Each row is followed by its class number.
[  62 -578 -132  -26 -195  153  -32  -53 -112   21  179  181  653 -336
   19  -14  412 -234  488 -248 -131   75   33  226  261 -151  235 -337
  256   42 -119  174  242 -226]
2
[-272 -470   90 -431  302   55 -203  325    7 -421   -1  197  252  632
  -87 -463  -73  228  174 -203 -278  165   87 -335  311 -261  177 -238
  467 -587 -225   -8  409  194]
3
[ 262 -437  225   38  216  417   87  158 -198 -405  119  102   13  394
   37  447   45 -468 -330 -384  180  -39 -255  507  -88 -302  466  158
  134 -144 -240   18  274 -477]
4
[-112 -205 -192 -122  -86  -62 -184  201  -72  -68  169  -24 -153  -80
   98 -346  447 -245  148  291 -209  295  208   82  110 -172  130   12
  -57 -166   24  383  158   21]
9
[ -10 -555  362   86  119 -490  -37   83  -49  417 -186 -220 -203 -110
  447  -84  -86  -77 -138  435  167 -139   93  107 -251   64 -176   38
 -189  105 -181  384  -77    0]
2
[  24 -395  271  -39 -148 -213  112   40 -156 -134  181  -80  333 -159
  -38    3  278 -127  390  -83   13  224 -102 -155   37  262  213 -132
   56  147  -74  245  251   66]
4
[ 125 -764  549  -81  407   99   18  443   98 -533 -136   90  -75  696
  284  242    4 -395 -346 -350 -296  -16  -42  333  165 -810  545   79
  188 -494 -585  184  183 -273]
2
[ -69 -307  384   59  164  -94 -174  173 -298 -185   53   90 -226  216
  239 -397  113 -148 -406  192  238  100  -38  -62 -406  135 -148  327
 -415 -121  -42  134  125  117]
5
[  78  -58  274  -66 -192 -674  301 -469  -32   80  149 -245  171 -243
  301  100 -293  390  318  237  136  -43  128 -113 -151  156   22 -115
 -148  165  -75 -240  140 -325]
6
[  44   -2 -206 -122 -238  -94   34 -417 -149  258  238   -5  172  -81
  -36  -68 -252  257  110 -147   88   68  104    0  268 -110 -110   30
  229 -296  -85 -463   91 -351]
6
[-243   79  332 -177   74 -547 -225 -192  215   88  -32   -3 -310 -167
  311 -365  -21   11  556  463  -70  332  233 -218   95  462   96   19
  -11  135  221   79  400   14]
1
[  45 -522 -175  -75  -27  344   51  -85  -51   -8  224  272  550  138
 -108 -283 -105 -315  425 -246   -3   60  101  -18  173  -16  210 -297
  222 -299 -124 -186  241 -280]
4
[ 370 -246  322 -207  271 -533  -96   71  -20 -144  -45   37 -346  110
  178 -434  -57 -156  183  499 -235  410   59  -93 -297  -93 -267  256
   81  -90   54  -66 -106  -53]
5
[ 518  -50  510   61  113 -487  -67  242   99  -58   76  113 -350 -299
 -104   21   93 -417  -93  321   91   53  -10  377 -252  336  108  463
  -65  418   62  380   91  -29]
7
[ 213 -548  758 -115  346  -81   66  377 -175 -431 -147  173   15  354
  311    6  312 -320   96 -382  -79  159 -123  -29 -173 -316  244  146
  181 -407 -286   54  278  -78]
8
[ -44   16  708   59  364  -90 -255  186  109 -360 -108  249   22  386
  225  235  118 -202 -264 -563  -28 -193 -162  284   29 -352  316   32
 -118 -206 -285  -98  109 -223]
2
[-151  101  255 -162  -28  -44 -256  200  156   45   55  484   81 -152
 -316 -307   43  -13  132 -346 -217   47  345  -41  267  -81   26  -99
   49 -293  -53 -137  112   84]
3
[ -64 -147 -241   10   -2 -214 -417   52  -30  301 -102 -181  -35  -39
  147 -264  399 -107  -18  282   25  136   49  -43  281  147 -312  -35
   86  230 -107  255 -133  505]
6
[ 324 -242  219  -84   98  257  236  102   64  -86  -11  -96  258  587
 -250  197 -206  -37  -20 -117  144   90 -524   68   43  103  275   37
  444 -110 -204 -244   22 -122]
4
[-196 -322    9 -199   61  207 -283   65  -57 -636 -141  207  126  380
  253  116   35  202 -133 -541 -302  123 -187  -16  220 -311  345  -24
   17 -455 -381  120   22   82]
7
[-120 -202  -35  169  -47  315  436  -86 -127   62  398  185  489  233
  151    1  320  204  148 -397  -33  190  192 -103  271 -462  371 -120
  329 -534 -113 -132  682 -349]
7
[ 110 -499  206 -190  101 -260  -75  149  -53 -271   91  110    2 -148
   75 -235  257 -478  401  210 -203  221   92  173   -6  -38  392   41
  114   26 -125  303  248 -353]
0
[ 255 -160 -245  -29  -38  484  -29  -25  -59 -194  288  292  667  226
 -249    3  250  145  336 -592 -286  317  249  104  285 -500  321 -140
  279 -568 -109 -301  171 -176]
1
[  97 -526   12 -274  130  193 -141   50  116   76  118  114 -191  171
  -13  232  155 -104  332 -105  -64  444   -7  362  555  -21  538  147
  630 -158  -20  166  273 -140]
4
[ 106 -454 -381 -155   38   21  -93  193  210  203  -53   72  107  407
  -59 -162  -36    8  143  156 -329  196  -63   40  385   57  -42  -28
  568 -206  -68  198  151  -12]
10
[ -47 -108   43  -29  254 -165 -129  264   79   37 -163 -140 -160  339
  181  121  -67   43  105  282  160 -198 -179  177 -136  374  290  -78
   60   77  -35  462   45  -83]
10
[ 265    0 -190  -12 -150 -137  110  -96   66 -143  229  -74  173  -25
   21  111  522 -210   86  346 -204  161  -12  422   25 -182  430  268
  -31   47   88  292   51 -195]
9
[ -86 -359  828  -48  -79 -205  459   32   25 -239   90  120 -220  349
  378  145  -55  172 -284  -75  144  -56  -58    5 -429  -77  168  308
 -315 -434  -14 -145  439 -439]
10
[ -12 -349  114  405  -78   12   57  -69   88  418  156   87  432  -93
  238  -40  372 -148   96   80  -85  282  470   81 -143 -248  -21 -176
 -317  -95   50   29  246  131]
1
[ 142 -376  346 -147  137  319    5   35 -279 -622  197  184  -19  106
  202  -40  277 -174  218 -322  -91  331  187   -3  145 -456  730  216
  213 -517 -346  -49  307 -197]
6
[  76 -433  705 -124  154   95   94  137  -46 -369   14  188  191  506
  209   33   17   53  -20 -484   90   73 -542   51 -113   -7  186   42
  -89 -228 -199 -228   95 -312]
5
[  83  189  121 -208  -96 -140  359  -47  293  117 -114   46 -302  229
  -25   90 -119  199 -238  423  -26  -85  112  145  -91 -155   34  249
  121 -181   53 -222  -79 -110]
8
[ 136  381 -227   61   35  140 -218   73  295   79 -106  194  218  280
 -214  136  307   56 -260  -88  -42   33   23  546   22 -194  226  227
   50 -277   47  -36  145 -214]
3
[-110 -306  349 -134   78  148   -2  168   45 -444  147  274   -1  274
  160  -53 -360  225   57 -560  -97   70    9 -114  178  -71  322  -70
   41 -420 -158   21  477 -121]
7
[  -1  -42 -329  116   77  149 -205  -45  531  814 -584   60 -223  332
  123   29 -291  -36 -176  127 -126   14   24  152  247  192 -384  176
   22 -186   70 -106 -390  231]
0
[ -59 -344  361  -91   78 -235  -99 -122   94  -75    8  105 -347   20
  352  391 -199  231 -227  -99  367  -74  412  279 -118 -100  131   86
 -588   81 -242 -314 -271  -87]
3
[-115 -134  -73 -180  131   16 -384   34  -78 -124  282  157  284  220
 -105 -308  108   63  317 -248 -243  165  161   23  407  -12  351  -90
  165 -345    3  142  303   77]
9
[-193  -10  313  -63  252 -269 -270  274  329  151 -470  190 -623  196
  274  -67 -108 -137 -166  133   23  -49  -51  114  -77  188  -48  277
 -355 -208  -30  258 -365   95]
5
[ -65 -247  -28 -207  140 -158 -188   61  124  132  161   -1 -374  203
  278 -216 -194  108  302  440   87  239   37  -94  236  681  160   91
   14  196  148  203  158  154]
9
[ 160 -114  247  -37   -1 -486 -264  -81  134 -152  -68    4  -28 -152
  218 -125  140  -52  121  284 -236  185 -134  127 -203    9   46  130
  -84  128  -61  186 -184  -68]
10
[ 465 -250  329  204  -33 -289   72 -102 -165 -241  375  -94  110 -104
  -11  -49  441 -414    0  598   32  416  -74  269 -630   18  327  467
 -211  183  114  177   62 -276]
10
[  40  -51  482   24  172 -568   79  135   42 -246    4 -178 -315  288
  301  -16  -61   93 -283  307  -26   49   36 -140 -353  124   47  317
 -426  -65  -99  252   72  -84]
6
[  78 -175  316 -208  144   54 -267  165  197 -312 -230  228 -429   17
   10  233 -166 -527 -137 -368 -314 -233  -25  578  296 -480  538  147
   -5 -261 -393  300 -377 -305]
7
[ 118 -452  822 -175  139 -134   96  344  -48 -677  194  385  -40  392
  151 -241  279 -453   51 -197 -251  109   77    6  -60 -285  558  257
   46 -507 -278   56  455 -255]
10
[ 192   22  232   39   45 -182  -96  -68   50 -251  111   62  152  152
   -5  268  474   50   20    8 -165  468   96  215 -114 -230  352  279
  -99 -146  -15  -81   88  -82]
1
[ -29 -245 -243 -415    7  214 -592    0 -149  -75  130  280  252 -135
 -321 -253   52  157  373 -498 -481  250   59  156  665 -338  269 -161
  667 -501 -204  113    1  -33]
6
[ 197 -121  -97 -135  257  227  -65  268 -215 -565  282  137  -60  537
  -95 -174  109 -320  -51  264   75  203  -35  -46 -105  203  319  269
  208  -40   91  112  302  126]
8
[  72  206   20 -356 -125  -79 -243    2   42 -100   82   61 -545  -37
  205 -297  455  -45  232  325  -86  184  442  221  311  -65  248  307
   61 -180   99  127   68  119]
1
[-186 -495   22 -293 -211   78   22  118 -284  -35  257   84  348 -101
  -10 -516  150   62  376 -157 -189   -1  135  -88  234 -113  181 -286
  189 -436 -113  245  460 -114]
9
[ 140  171  322   11  120 -554  181 -230  199  206  107   47 -300  217
  157  107 -166   81  -69  489  121  114  190  -11 -325  266 -235  302
 -201   98  319 -396  119 -295]
2
[ 172 -161  150 -301  -24  322   91  -63 -232 -533  260  355  -67  124
 -142    4   67 -112  124 -271 -144   69  -12  105  198 -190  623  324
  370 -416 -211 -166  121 -478]
10
[ 226  -39   52  169 -287 -154  232 -283 -113  161  321 -207  194 -151
  249  -82  191   34   54  512  148  113  293    1 -249  150 -102   35
 -281  371  223  -49  163  253]
3
[-217 -130  899   77  250 -223  115  -81 -218 -538 -101  159  230  412
  241  347 -146   -9 -443 -693  204 -370 -176  168 -281 -355  235  -21
 -330 -271 -317 -349  513 -402]
5
[-204 -187  610 -213  196 -155  -26  181  328 -475 -200  176 -156  408
  197  256 -296   26 -112 -411   37 -146 -327   26   83  -10  270 -104
  -76  -96 -257  -95   59  -90]
4
[ 177 -131  157   67  166 -318 -268   87  334   80 -179   91  -83  -12
  129  -32  -23 -511  -62  249 -138   60 -140  546  -56 -106  200  189
   16   86  -79  206   45 -337]
0
[ -91   79 -120 -345 -137  -23   52 -195   98  148   -2  232   69   -5
 -135 -112   15  114  701  -83 -178  309  165 -138  447   38  345    3
  508 -543  -18 -338  172 -444]
2
[-186 -162 -327   67 -113  -97 -215 -103  144  299   57  109  363  -88
  149  -74  134  421  206 -347 -191  369  -86 -123  278  -11 -359 -175
   73  -90  120  -72  121  -13]
0
[ 219    4  237   46    4 -591   31  -45  -90  141  300 -182 -256 -126
  119 -197   47 -389  247  547   77  359  -10  -68 -206  303  -23  236
  -23  187  172  165   84 -147]
4
[ 161 -430  396 -227   52 -303  -79 -107   52  122  -89   41 -464 -156
   64  277 -362  153   91 -147  202  130   39  334  114  100   98  277
  -68    5 -122 -121 -195 -300]
5
[-142 -204  123 -243  300  174  -66  -57 -136 -582   97  162 -217  381
  106   73  -56 -239   37 -269 -181    7  311   67  334 -516  780  146
   -1 -525 -425 -132  -16 -299]
9
[-471 -288  187 -305  130  -31 -206   55  102  280 -173   -9 -462  244
  182 -119 -321   92  405   64   52   99   26 -204  172  459  174  -76
  -83 -350   58  149  -99 -204]
2
[  64 -206  588 -127  305 -113   49   97   91 -284 -146  142 -475  405
  126   86 -291   36 -258  -72   57  160  -10 -128 -114  -21   98  471
    1 -345 -113 -256  121 -174]
2
[  31  208   74  244   44 -283  -92   79  126  176   69 -221 -206  -79
  -28   62  282 -224 -198  275  124   72  258  491  -25 -251  359  341
 -105  -36   73  363  323 -149]
0
[ 338  124  366  -60  115 -306 -123  115  202 -152  -45  195 -199  156
 -131 -194   92 -375  -85  247 -285  225   48  255  -52 -112  105  323
  -26  -39  -54  -74  -64 -118]
5
[ 189 -627  727  -22  212  190  370  170 -353 -603  338   65 -132  460
  235  236 -211 -166 -295 -351  340  -33   47   75 -278 -220  435  284
  -90 -382 -185 -140  680 -368]
6
[ 186   -8  310 -148  238 -526  -37  267  260  225   66  119 -643  393
    7  146  -18  -31 -121  591   22  361  214  257 -243  172   61  442
  -25 -200  179  -50   62 -350]
2
[   4  136  -76 -176   85  280  -99   28 -110 -242  263  301  222  358
 -253 -202  354 -156  200 -280  -83   26  406  164  294 -478  518  102
  287 -742  -36 -210  294 -261]
2
[  31 -342  367  -91   21  -49  -53   46  142  122  -83   41 -238  187
  156   77 -207  121 -165   24  186   47  158  201 -242   85  -46  136
 -388 -139   11 -126  -54  -65]
3
[ 341 -376  -79   28   29 -340   80  155  -35   92  196 -151  150   57
    0   57 -125 -241  384  371 -229  284  -22    3   31  315  156  -20
  242  178   29  402  193 -169]
2
[ 220 -349   96  274  197 -147 -327  376  139  -72 -111  -84  209  175
  285  -73  423 -361 -243  112 -243  190 -253  284 -278 -115   -9   98
 -366  152 -141  651 -205   80]
3
[-109 -117  327 -172  126  310   49  -46    6 -548  -40  238   90  118
 -109  385  142 -172  162 -593  -38   79 -312  153  191 -168  760   78
  201 -262 -259  -53  110 -483]
4
[-265 -440    6  -18   65  110   45  107 -163  -28   74   37  507  388
  238  -92   91   -4  164 -427   47  -39 -259  -17   35 -292  195 -233
   50 -629 -223   91  251 -431]
1
[ -59 -165 -337 -200 -215  201 -169  -52  288  240  -57  345  189   96
   12  127 -341   93  144 -482 -212 -116  326  475  461 -457  298 -123
   58 -730 -196 -139 -120 -328]
3
[  51   81 -111 -138  181  288 -258   90  234 -304  -77  393  203  350
 -204  157  215  -99  197 -582 -129  269 -154  170  426  -90  352   66
  475 -362  -33 -193  311 -123]
4
[  61 -219  631  119  250 -303  139  202   -9   45  -39   64 -273  192
  109  125 -123 -486 -409  153  343  -22 -347  157 -500   81  -56  331
 -249   45 -102 -105   28 -493]
3
